Below are the code and all the weights of a small trained network. Each question names an input and a class and asks about switching units off, where a switched-off unit gives its printed mean instead of its output.

import numpy as np


def w(rows, s, z=0):
    codes = np.array(rows[::2]) - 128.0
    scale = np.full(codes.shape[1], s)
    scale[-1] = z or s
    return codes * scale


def norm(h):
    return h / np.sqrt((h * h).mean(-1, keepdims=True) + 1e-5)


def f(y):
    return np.maximum(y, 0)


def log_softmax(a):
    a = a - a.max(-1, keepdims=True)
    return a - np.log(np.exp(a).sum(-1, keepdims=True))


def net(x, mask):
    res = np.array(x, float).reshape(1, 5) / 4 @ E
    u = 0
    for l in range(2):
        y = f(norm(res) @ A[l][:, :-1].T + A[l][:, -1])
        res = res + np.where(mask[u : u + 15], y, B[l][:, -1]) @ B[l][:, :-1]
        u += 15
    return log_softmax(norm(res)[-1] @ U[:, :-1].T + U[:, -1])


A, B = {}, {}
E = w([
[82,126,117,126,172,68,158,114,131,145,90],'x0',
[90,129,98,115,202,108,69,186,206,89,123],'x1',
[105,116,172,140,114,186,37,195,152,56,5],'x2',
[159,16,112,111,92,83,147,64,83,122,130],'x3',
[120,116,111,179,76,76,77,59,2,114,112],'x4',
],0.004)
A[0] = w([
[164,99,95,108,105,83,177,77,117,157,207,64],'L0N1',
[131,115,173,130,97,101,179,86,76,173,107,27],'L0N2',
[100,249,144,145,160,148,187,91,106,227,164,87],'L0N3',
[90,165,139,156,186,164,38,196,153,90,95,49],'L0N4',
[116,110,113,148,125,142,88,126,112,117,129,34],'L0N5',
[88,157,113,162,122,95,109,97,63,160,106,73],'L0N6',
[102,122,111,102,254,107,188,178,226,142,155,20],'L0N7',
[149,101,83,100,139,84,161,82,98,146,229,95],'L0N8',
[92,158,113,96,184,116,141,135,198,122,109,18],'L0N9',
[186,97,175,119,78,192,124,190,143,149,138,61],'L0N10',
[153,141,122,120,95,153,74,164,125,122,118,2],'L0N11',
[108,136,63,139,131,89,175,61,107,163,190,26],'L0N12',
[123,96,88,121,117,62,131,69,106,123,102,130],'L0N13',
[143,142,118,116,122,180,149,146,122,157,154,99],'L0N14',
[142,28,95,137,146,84,100,106,124,101,104,46],'L0N15',
],0.0046,0.0025)
B[0] = w([
[143,146,172,164,161,76,92,173,142,160,181,245],'L0N1',
[118,160,128,139,150,130,152,93,78,167,148,201],'L0N2',
[205,37,43,148,80,103,145,171,85,68,108,219],'L0N3',
[134,157,99,155,166,57,103,155,107,194,204,254],'L0N4',
[96,148,119,120,143,112,126,124,108,120,126,143],'L0N5',
[140,123,142,132,142,187,182,169,147,95,98,197],'L0N6',
[87,229,105,81,210,136,123,2,215,170,50,239],'L0N7',
[132,113,166,178,102,51,86,199,131,205,191,251],'L0N8',
[148,152,122,134,130,117,155,121,149,170,138,185],'L0N9',
[98,136,114,111,113,197,148,92,132,66,172,186],'L0N10',
[95,167,137,118,145,141,99,109,99,121,177,153],'L0N11',
[174,104,125,184,117,120,108,160,103,138,138,220],'L0N12',
[119,106,152,92,79,157,161,154,127,134,153,227],'L0N13',
[126,119,111,114,116,132,171,143,150,70,119,158],'L0N14',
[130,79,91,79,60,78,146,115,125,132,109,195],'L0N15',
],0.0048,0.0038)
A[1] = w([
[103,159,151,135,168,88,120,142,106,188,57,62],'L1N1',
[100,114,129,110,171,105,67,96,169,117,108,90],'L1N2',
[152,134,126,96,111,167,241,128,221,159,143,136],'L1N3',
[188,115,138,121,157,78,168,90,114,213,163,127],'L1N4',
[149,129,115,94,209,114,189,123,242,171,107,114],'L1N5',
[101,183,167,145,144,148,190,80,92,167,128,131],'L1N6',
[119,118,133,100,212,90,145,98,254,181,108,72],'L1N7',
[97,161,138,137,121,146,80,193,150,96,72,111],'L1N8',
[105,143,133,129,151,128,125,120,131,92,50,80],'L1N9',
[123,75,154,117,84,153,127,27,77,114,52,59],'L1N10',
[93,83,144,123,127,67,109,94,108,110,59,65],'L1N11',
[114,151,163,120,176,170,106,172,247,122,147,5],'L1N12',
[132,169,179,151,200,155,81,150,167,140,161,149],'L1N13',
[91,159,126,134,157,128,77,195,156,81,84,167],'L1N14',
[173,112,131,111,121,79,77,126,118,143,146,57],'L1N15',
],0.0061,0.0025)
B[1] = w([
[144,119,148,169,82,130,128,137,110,64,163,175],'L1N1',
[140,153,136,174,109,118,159,158,108,154,141,183],'L1N2',
[110,111,158,157,83,128,78,111,122,55,181,209],'L1N3',
[133,113,104,157,117,81,131,165,163,188,165,253],'L1N4',
[53,211,129,169,135,106,3,103,108,69,172,255],'L1N5',
[133,158,149,174,118,129,176,187,133,116,160,166],'L1N6',
[66,231,101,178,157,99,16,121,142,73,157,254],'L1N7',
[130,111,93,127,145,89,144,113,166,173,194,198],'L1N8',
[127,120,134,135,115,81,143,140,114,149,164,161],'L1N9',
[53,156,150,98,216,96,146,138,146,137,88,199],'L1N10',
[160,61,135,99,91,127,139,116,123,114,139,169],'L1N11',
[170,86,127,64,141,180,146,99,133,177,60,220],'L1N12',
[112,146,127,64,174,166,125,83,166,139,48,220],'L1N13',
[154,128,102,128,124,81,126,112,153,193,171,223],'L1N14',
[121,96,126,138,106,101,148,146,115,126,149,180],'L1N15',
],0.0063,0.0052)
U = w([
[224,130,33,183,136,169,185,156,92,92,43,45],'0',
[66,38,149,34,126,99,131,100,86,89,18,142],'1',
[187,133,127,125,171,156,163,99,111,129,73,1],'2',
[73,203,176,166,144,172,209,140,45,116,26,92],'3',
[90,246,81,155,182,106,5,110,189,144,164,169],'4',
[183,123,97,34,172,230,126,120,202,216,101,90],'5',
[161,68,94,196,88,28,159,173,94,199,193,181],'6',
[159,138,150,132,81,255,144,121,142,25,166,137],'7',
],0.0091,0.005)

Each question gives the input, the list of numbers given to net, and the class t.
The units are the neurons (one row each of A and B). Each row of codes is followed by its name. A weight is (code - 128) times the scale printed after its matrix; where a second scale follows, it is the last column's (A, B and U).
mask holds one flag per neuron, layer by layer. A switched-off neuron (its flag False) gives its mean, the last column of its row in B, instead of its output. The means were averaged over made-up inputs and are rounded, as every weight is.
A unit's drop is (log p(t) with every unit on - log p(t) with that unit switched off) / (log p(t) with every unit on - log p(t) with every unit switched off).
The circuit of an input: a set's keep is (log p(t) with only the set's units on - log p(t) with every unit switched off) / (log p(t) with every unit on - log p(t) with every unit switched off). Starting from the 12 units with the biggest drops (on a tie, the unit counted first), units are removed one at a time, each time the one whose removal leaves the highest keep (on an exact tie, the one counted first), for as long as the keep stays at least 0.8.
circuit, biggest first: the units of the circuit, biggest drop first
most important unit: the unit with the biggest drop
top k neurons: the k neurons with the biggest drops, biggest first
k most important neurons of layer l: the k neurons of layer l with the biggest drops, biggest first
drop of u: that unit's drop, to one decimal
input [-7,3,4,-5,-1], class 5: circuit, biggest first	L1N12, L1N7
input [1,-8,-4,-6,-5], class 6: circuit, biggest first	L0N3
input [5,1,2,-4,5], class 6: circuit, biggest first	L1N7, L1N5
input [-4,-5,3,-6,7], class 3: 2 most important neurons of layer 1	L1N7, L1N5
input [-2,0,5,-5,-2], class 5: circuit, biggest first	L1N12, L1N7
input [2,2,7,-2,4], class 6: top 2 neurons	L1N7, L1N5
input [-7,-2,6,3,4], class 1: top 3 neurons	L1N10, L1N7, L1N5
input [-8,6,0,-5,1], class 5: top 2 neurons	L1N12, L1N13
input [-4,-5,-3,-7,-1], class 6: 4 most important neurons of layer 1	L1N13, L1N12, L1N5, L1N7
input [1,-7,1,-5,-7], class 7: top 2 neurons	L1N3, L0N3
input [8,1,-1,-3,4], class 6: 2 most important neurons of layer 1	L1N13, L1N12
input [-5,-1,6,5,-8], class 5: 2 most important neurons of layer 1	L1N12, L1N7
input [2,-8,1,-2,0], class 3: 3 most important neurons of layer 1	L1N10, L1N14, L1N8
input [-7,-2,4,7,-1], class 1: most important unit	L1N10
input [-8,0,-3,-8,0], class 7: top 2 neurons	L0N3, L1N7
input [-7,-4,2,-5,1], class 7: 2 most important neurons of layer 1	L1N7, L1N5
input [3,-2,5,4,-1], class 1: drop of L1N8	0.0
input [7,1,-7,-7,4], class 6: drop of L0N3	0.6
input [0,-4,7,-8,-1], class 5: drop of L1N5	0.2
input [4,-1,4,5,-3], class 1: most important unit	L0N7
